Here is a tiny trained network, its code and every weight. The questions are about switching its units off for an input and a class, where a switched-off unit gives its printed mean instead of its output.

import numpy as np


def w(rows, s, z=0):
    codes = np.array(rows[::2]) - 128.0
    scale = np.full(codes.shape[1], s)
    scale[-1] = z or s
    return codes * scale


def norm(h):
    return h / np.sqrt((h * h).mean(-1, keepdims=True) + 1e-5)


def f(y):
    return np.maximum(y, 0)


def log_softmax(a):
    a = a - a.max(-1, keepdims=True)
    return a - np.log(np.exp(a).sum(-1, keepdims=True))


def net(x, mask):
    res = np.array(x, float).reshape(1, 6) / 4 @ E
    u = 0
    for l in range(2):
        y = f(norm(res) @ A[l][:, :-1].T + A[l][:, -1])
        res = res + np.where(mask[u : u + 6], y, B[l][:, -1]) @ B[l][:, :-1]
        u += 6
    return log_softmax(norm(res)[-1] @ U[:, :-1].T + U[:, -1])


A, B = {}, {}
E = w([
[133,195,150],'x0',
[129,60,118],'x1',
[168,105,46],'x2',
[126,159,196],'x3',
[98,107,152],'x4',
[1,150,93],'x5',
],0.0094)
A[0] = w([
[216,94,119,234],'0.n0',
[88,144,252,166],'0.n1',
[163,254,55,5],'0.n2',
[53,81,109,132],'0.n3',
[148,208,56,211],'0.n4',
[129,132,126,68],'0.n5',
],0.015,0.003)
B[0] = w([
[182,210,81,254],'0.n0',
[84,164,249,254],'0.n1',
[68,139,249,206],'0.n2',
[85,183,15,209],'0.n3',
[80,173,187,220],'0.n4',
[125,141,105,128],'0.n5',
],0.02,0.0073)
A[1] = w([
[75,30,220,247],'1.n0',
[208,21,104,103],'1.n1',
[167,86,67,78],'1.n2',
[35,6,69,36],'1.n3',
[52,93,84,83],'1.n4',
[139,102,131,86],'1.n5',
],0.015,0.0012)
B[1] = w([
[50,246,146,253],'1.n0',
[254,46,208,146],'1.n1',
[166,147,147,175],'1.n2',
[60,33,53,172],'1.n3',
[73,118,72,200],'1.n4',
[113,123,150,128],'1.n5',
],0.02,0.0048)
U = w([
[94,165,216,177],'0',
[154,48,179,24],'1',
[163,155,108,168],'2',
[93,80,62,172],'3',
[250,132,114,153],'4',
[161,43,158,1],'5',
],0.018,0.0082)

Each question gives the input, the list of numbers given to net, and the class t.
The units are the neurons (one row each of A and B). Each row of codes is followed by its name. A weight is (code - 128) times the scale printed after its matrix; where a second scale follows, it is the last column's (A, B and U).
mask holds one flag per neuron, layer by layer. A switched-off neuron (its flag False) gives its mean, the last column of its row in B, instead of its output. The means were averaged over made-up inputs and are rounded, as every weight is.
A unit's drop is (log p(t) with every unit on - log p(t) with that unit switched off) / (log p(t) with every unit on - log p(t) with every unit switched off).
The circuit of an input: a set's keep is (log p(t) with only the set's units on - log p(t) with every unit switched off) / (log p(t) with every unit on - log p(t) with every unit switched off). Starting from all 12 units, units are removed one at a time, each time the one whose removal leaves the highest keep (on an exact tie, the one counted first), for as long as the keep stays at least 0.8.
circuit, biggest first: the units of the circuit, biggest drop first
top k neurons: the k neurons with the biggest drops, biggest first
top k neurons in layer l: the k neurons of layer l with the biggest drops, biggest first
drop when u is switched off: that unit's drop, to one decimal
input [-6,-2,-3,-1,3,1], class 3: top neuron -> (0.n3)
input [8,0,8,-8,5,-7], class 4: top 2 neurons -> (0.n0, 0.n1)
input [1,0,6,-6,-2,5], class 3: circuit, biggest first -> (0.n1, 0.n0)
input [7,0,6,-6,8,-4], class 4: circuit, biggest first -> (0.n1, 1.n0)
input [-6,-5,5,-8,-4,6], class 3: top 2 neurons -> (0.n1, 0.n0)
input [-3,5,-2,-1,-5,-1], class 2: top 2 neurons -> (0.n0, 1.n1)
input [-3,0,-3,-4,7,2], class 3: top 2 neurons in layer 0 -> (0.n3, 0.n0)
input [0,-6,-4,-7,0,8], class 3: drop when 0.n4 is switched off -> -0.1
input [2,7,8,-1,3,8], class 3: drop when 0.n4 is switched off -> 0.0
input [-6,-2,3,-2,-8,-4], class 4: drop when 1.n0 is switched off -> 0.1
input [-3,3,4,-1,1,1], class 3: drop when 0.n3 is switched off -> 0.3
